Below is a small trained network, with its code and all its weights. Each question gives an input and a class and asks what happens when units are switched off, that is, made to give their printed mean instead of their output.

import numpy as np


def w(rows, s, z=0):
    codes = np.array(rows[::2]) - 128.0
    scale = np.full(codes.shape[1], s)
    scale[-1] = z or s
    return codes * scale


def norm(h):
    return h / np.sqrt((h * h).mean(-1, keepdims=True) + 1e-5)


def f(y):
    return y / 2 * (1 + np.tanh(0.7978845608 * (y + 0.044715 * y**3)))


def log_softmax(a):
    a = a - a.max(-1, keepdims=True)
    return a - np.log(np.exp(a).sum(-1, keepdims=True))


def net(x, mask):
    res = np.array(x, float).reshape(1, 3) / 4 @ E
    u = 0
    for l in range(4):
        y = f(norm(res) @ A[l][:, :-1].T + A[l][:, -1])
        res = res + np.where(mask[u : u + 7], y, B[l][:, -1]) @ B[l][:, :-1]
        u += 7
    return log_softmax(norm(res)[-1] @ U[:, :-1].T + U[:, -1])


A, B = {}, {}
E = w([
[177,8,98,137,187,78],'x0',
[85,146,109,160,197,169],'x1',
[98,96,40,83,110,129],'x2',
],0.011)
A[0] = w([
[96,145,205,120,223,123,77],'0.n1',
[64,137,76,121,205,183,48],'0.n2',
[134,116,147,136,138,165,56],'0.n3',
[137,64,146,137,252,190,60],'0.n4',
[83,167,125,236,221,123,15],'0.n5',
[122,132,252,142,206,158,3],'0.n6',
[70,168,166,163,139,217,46],'0.n7',
],0.011,0.0034)
B[0] = w([
[201,197,90,186,191,188,203],'0.n1',
[130,61,112,53,130,246,216],'0.n2',
[197,138,183,122,153,64,119],'0.n3',
[84,164,119,120,203,18,250],'0.n4',
[174,99,242,12,144,192,234],'0.n5',
[137,88,30,223,3,221,229],'0.n6',
[76,178,138,110,189,18,254],'0.n7',
],0.013,0.0054)
A[1] = w([
[159,124,189,106,77,66,83],'1.n1',
[82,116,5,217,97,140,77],'1.n2',
[179,64,205,126,30,150,3],'1.n3',
[171,114,147,208,166,85,113],'1.n4',
[217,167,154,190,146,127,79],'1.n5',
[186,106,181,254,86,181,27],'1.n6',
[140,109,151,201,151,97,91],'1.n7',
],0.013,0.0029)
B[1] = w([
[165,144,180,119,230,213,199],'1.n1',
[51,114,156,138,91,208,202],'1.n2',
[157,121,162,8,192,115,208],'1.n3',
[130,134,181,206,99,122,212],'1.n4',
[126,119,63,111,31,193,228],'1.n5',
[116,161,106,182,38,226,254],'1.n6',
[157,134,113,207,154,133,170],'1.n7',
],0.014,0.0046)
A[2] = w([
[81,131,137,202,201,177,1],'2.n1',
[161,155,164,120,182,125,38],'2.n2',
[137,120,10,98,122,128,132],'2.n3',
[80,240,138,153,152,4,167],'2.n4',
[153,79,143,227,190,11,113],'2.n5',
[23,43,88,88,112,169,67],'2.n6',
[186,131,96,79,73,71,44],'2.n7',
],0.014,0.0022)
B[2] = w([
[133,95,176,41,76,134,175],'2.n1',
[70,90,66,106,92,201,183],'2.n2',
[130,150,192,158,72,162,168],'2.n3',
[104,188,127,139,112,25,227],'2.n4',
[56,126,145,139,150,3,241],'2.n5',
[186,151,120,192,87,155,255],'2.n6',
[63,99,118,156,159,225,122],'2.n7',
],0.017,0.0069)
A[3] = w([
[145,91,162,46,190,172,6],'3.n1',
[134,87,158,187,164,110,99],'3.n2',
[92,233,115,76,124,136,175],'3.n3',
[217,147,98,162,152,146,67],'3.n4',
[129,100,172,70,250,203,13],'3.n5',
[158,90,137,35,178,162,82],'3.n6',
[221,132,172,127,134,152,145],'3.n7',
],0.015,0.0023)
B[3] = w([
[116,114,101,68,188,171,228],'3.n1',
[98,182,116,77,155,101,147],'3.n2',
[131,67,129,135,170,66,242],'3.n3',
[102,146,142,125,68,133,159],'3.n4',
[179,109,124,4,145,145,255],'3.n5',
[138,144,127,95,214,172,228],'3.n6',
[106,128,84,164,106,125,192],'3.n7',
],0.022,0.0086)
U = w([
[130,145,130,173,80,161,248],'0',
[132,114,126,28,208,148,20],'1',
[85,135,155,141,176,1,111],'2',
],0.017,0.0011)

Each question gives the input, the list of numbers given to net, and the class t.
The units are the neurons (one row each of A and B). Each row of codes is followed by its name. A weight is (code - 128) times the scale printed after its matrix; where a second scale follows, it is the last column's (A, B and U).
mask holds one flag per neuron, layer by layer. A switched-off neuron (its flag False) gives its mean, the last column of its row in B, instead of its output. The means were averaged over made-up inputs and are rounded, as every weight is.
A unit's drop is (log p(t) with every unit on - log p(t) with that unit switched off) / (log p(t) with every unit on - log p(t) with every unit switched off).
The circuit of an input: a set's keep is (log p(t) with only the set's units on - log p(t) with every unit switched off) / (log p(t) with every unit on - log p(t) with every unit switched off). Starting from the 12 units with the biggest drops (on a tie, the unit counted first), units are removed one at a time, each time the one whose removal leaves the highest keep (on an exact tie, the one counted first), for as long as the keep stays at least 0.8.
circuit, biggest first: the units of the circuit, biggest drop first
unit that matters most: the unit with the biggest drop
top k neurons: the k neurons with the biggest drops, biggest first
top k neurons in layer l: the k neurons of layer l with the biggest drops, biggest first
drop of u: that unit's drop, to one decimal
input [6,1,-6], class 0: top 4 neurons -> (0.n6 0.n7 1.n5 0.n1)
input [2,3,-4], class 0: circuit, biggest first -> (0.n6)
input [-4,2,2], class 2: top 2 neurons -> (0.n7 0.n6)
input [7,-3,6], class 2: top 2 neurons -> (0.n6 0.n2)
input [-3,7,-7], class 0: top 2 neurons in layer 0 -> (0.n6 0.n1)
input [-5,-4,-1], class 2: top 2 neurons -> (0.n5 2.n4)
input [-4,-3,-2], class 2: top 2 neurons -> (0.n5 2.n4)
input [8,7,1], class 2: top 3 neurons -> (0.n4 2.n5 1.n1)
input [7,-6,5], class 2: top 2 neurons in layer 1 -> (1.n5 1.n6)
input [8,6,-5], class 2: top 2 neurons -> (0.n4 2.n5)
input [4,-3,0], class 2: drop of 0.n6 -> 1.3
input [-5,3,-7], class 0: drop of 0.n6 -> 1.5
input [-2,-1,7], class 0: drop of 1.n6 -> 0.0
input [-6,2,7], class 0: unit that matters most -> 2.n6
